Below is a small trained network, with its code and all its weights. Each question gives an input and a target symbol and asks what happens when units are switched off, that is, made to give their printed mean instead of their output.

import numpy as np


def w(rows, s, z=0):
    codes = np.array(rows[::2]) - 128.0
    scale = np.full(codes.shape[1], s)
    scale[-1] = z or s
    return codes * scale


def f(y):
    return y / 2 * (1 + np.tanh(0.7978845608 * (y + 0.044715 * y**3)))


def softmax(a):
    e = np.exp(a - a.max(-1, keepdims=True))
    return e / e.sum(-1, keepdims=True)


def log_softmax(a):
    a = a - a.max(-1, keepdims=True)
    return a - np.log(np.exp(a).sum(-1, keepdims=True))


def net(x, mask):
    ids = ['ΓΔΘΛΞΨΩαβεζημσ'.index(c) for c in x.split()]
    T = len(ids)
    res = E[ids] + P[:T]
    r = res
    for j in range(2):
        rows = slice(2 * j, 2 * j + 2)
        q, k, v = (r @ M[0][rows].T for M in (Q, K, V))
        z = softmax(np.where(np.tri(T) > 0, q @ k.T / 2**0.5, -1e9)) @ v
        o = O[0][rows]
        res = res + np.where(mask[j], z, o[:, -1]) @ o[:, :-1]
    y = f(res @ A[0][:, :-1].T + A[0][:, -1])
    res = res + np.where(mask[2:14], y, B[0][:, -1]) @ B[0][:, :-1]
    return log_softmax(res[-1] @ U[:, :-1].T + U[:, -1])


Q, K, V, O, A, B = {}, {}, {}, {}, {}, {}
E = w([
[196,116,181,202,177],'Γ',
[126,17,88,129,107],'Δ',
[250,127,167,107,196],'Θ',
[206,129,55,22,233],'Λ',
[123,43,99,124,164],'Ξ',
[99,75,125,128,240],'Ψ',
[122,64,69,153,170],'Ω',
[127,43,223,62,134],'α',
[61,125,189,53,210],'β',
[205,93,72,82,35],'ε',
[137,43,85,137,162],'ζ',
[85,29,95,159,143],'η',
[117,63,143,110,238],'μ',
[137,29,96,167,142],'σ',
],0.021)
P = w([
[167,2,56,174,190],'0',
[150,27,76,170,181],'1',
[131,51,89,170,184],'2',
[119,67,99,174,179],'3',
[110,86,108,176,169],'4',
[106,104,110,156,156],'5',
[99,118,109,159,139],'6',
[103,127,117,160,113],'7',
[94,126,82,159,124],'8',
],0.0097)
Q[0] = w([
[179,238,205,146,74],'head 0',
[205,29,36,178,208],'head 0',
[175,118,233,73,113],'head 1',
[111,5,131,160,254],'head 1',
],0.0087)
K[0] = w([
[142,55,67,144,208],'head 0',
[145,201,190,134,111],'head 0',
[109,60,132,142,120],'head 1',
[114,248,114,137,70],'head 1',
],0.015)
V[0] = w([
[239,152,166,100,156],'head 0',
[76,75,239,92,43],'head 0',
[221,105,85,126,60],'head 1',
[123,115,186,255,78],'head 1',
],0.011)
O[0] = w([
[76,243,231,139,183,201],'head 0',
[128,36,254,12,93,183],'head 0',
[211,178,163,99,55,254],'head 1',
[36,113,160,230,47,80],'head 1',
],0.0086,0.0091)
A[0] = w([
[80,209,90,77,120,53],'neuron 0',
[69,213,169,84,192,130],'neuron 1',
[116,186,32,189,135,160],'neuron 2',
[36,112,30,104,154,40],'neuron 3',
[138,219,83,64,62,211],'neuron 4',
[129,250,95,244,138,7],'neuron 5',
[138,99,163,237,101,70],'neuron 6',
[110,178,123,147,183,2],'neuron 7',
[93,149,142,145,16,196],'neuron 8',
[122,148,186,42,159,133],'neuron 9',
[77,105,95,195,89,120],'neuron 10',
[75,129,126,184,172,136],'neuron 11',
],0.011,0.0078)
B[0] = w([
[134,28,32,116,96,133],'neuron 0',
[163,88,95,76,36,173],'neuron 1',
[202,228,121,166,254,188],'neuron 2',
[15,195,65,199,11,157],'neuron 3',
[102,92,211,224,147,183],'neuron 4',
[13,88,84,41,40,198],'neuron 5',
[188,4,151,211,105,158],'neuron 6',
[209,55,254,101,158,150],'neuron 7',
[95,150,79,28,233,155],'neuron 8',
[115,140,25,230,125,253],'neuron 9',
[235,198,218,194,32,155],'neuron 10',
[37,190,142,80,142,165],'neuron 11',
],0.0058,0.019)
U = w([
[144,133,69,169,128,27],'Γ',
[117,114,61,168,33,31],'Δ',
[82,176,118,144,163,152],'Θ',
[109,193,35,127,48,79],'Λ',
[93,207,131,39,129,253],'Ξ',
[159,131,84,93,174,66],'Ψ',
[120,132,70,147,102,134],'Ω',
[67,175,176,185,116,220],'α',
[186,182,153,134,101,144],'β',
[94,140,156,136,219,91],'ε',
[67,110,23,118,65,184],'ζ',
[104,32,169,97,173,185],'η',
[153,96,107,204,123,11],'μ',
[144,86,53,91,2,47],'σ',
],0.007,0.0053)

Each question gives the input, a string of symbols that net reads in full, and the target symbol t.
The units are the heads (2 rows each of Q, K, V and O) and the neurons (one row each of A and B). Each row of codes is followed by its name. A weight is (code - 128) times the scale printed after its matrix; where a second scale follows, it is the last column's (O, A, B and U).
mask holds one flag per unit, heads first, then neurons. A switched-off unit (its flag False) gives its mean, the last column of its rows in O or B, instead of its output. The means were averaged over made-up inputs and are rounded, as every weight is.
A unit's drop is (log p(t) with every unit on - log p(t) with that unit switched off) / (log p(t) with every unit on - log p(t) with every unit switched off).
The circuit of an input: a set's keep is (log p(t) with only the set's units on - log p(t) with every unit switched off) / (log p(t) with every unit on - log p(t) with every unit switched off). Starting from the 12 units with the biggest drops (on a tie, the unit counted first), units are removed one at a time, each time the one whose removal leaves the highest keep (on an exact tie, the one counted first), for as long as the keep stays at least 0.8.
units of the circuit, in order: the units of the circuit, biggest drop first
k most important neurons: the k neurons with the biggest drops, biggest first
heads that matter: for each layer, one digit per head in row order, 1 if its drop is at least 0.15 and else 0, layers parted by /
input α Ω α β ζ Ω, target ζ: units of the circuit, in order -> (head 1; neuron 3)
input Θ α Γ σ, target α: units of the circuit, in order -> (head 1; head 0; neuron 10)
input σ Ξ ζ ζ Ψ ζ α Λ, target Ψ: 2 most important neurons -> (neuron 9; neuron 5)
input α α Γ ζ α Γ, target α: units of the circuit, in order -> (head 1)
input Δ Ξ Ψ, target Θ: 2 most important neurons -> (neuron 3; neuron 2)
input ε Γ α Ω β Δ, target η: units of the circuit, in order -> (neuron 9; neuron 3)
input ε η Ω η Θ Ω σ, target Ξ: 3 most important neurons -> (neuron 5; neuron 9; neuron 2)
input ζ β σ Θ Δ ζ Ω, target Ξ: units of the circuit, in order -> (head 0; neuron 5; neuron 9; neuron 11)
input η Ω ε σ, target β: heads that matter -> 01
input σ σ β β α β Ψ ζ, target ζ: heads that matter -> 01
input β σ Ψ Ω, target ζ: units of the circuit, in order -> (neuron 3; head 1)
input Ψ σ σ μ σ, target μ: 3 most important neurons -> (neuron 6; neuron 2; neuron 10)
input ζ σ σ, target μ: heads that matter -> 11
input Ξ Λ Δ Δ μ Γ Δ Ψ, target α: units of the circuit, in order -> (head 1; neuron 10)
input α Δ α η, target η: heads that matter -> 10
input Δ α η α ζ α α α μ, target η: units of the circuit, in order -> (head 0)
input Ψ Ω ζ Γ Λ Γ α Γ μ, target α: 2 most important neurons -> (neuron 10; neuron 11)
input α α σ Γ Ψ Ω Ψ μ, target α: units of the circuit, in order -> (head 1; head 0)
input Θ β Ξ Ξ, target ζ: units of the circuit, in order -> (head 1; neuron 3; head 0)
input α Λ Ω μ, target Ψ: units of the circuit, in order -> (head 1)
input ζ β μ β ζ, target ζ: 2 most important neurons -> (neuron 3; neuron 2)
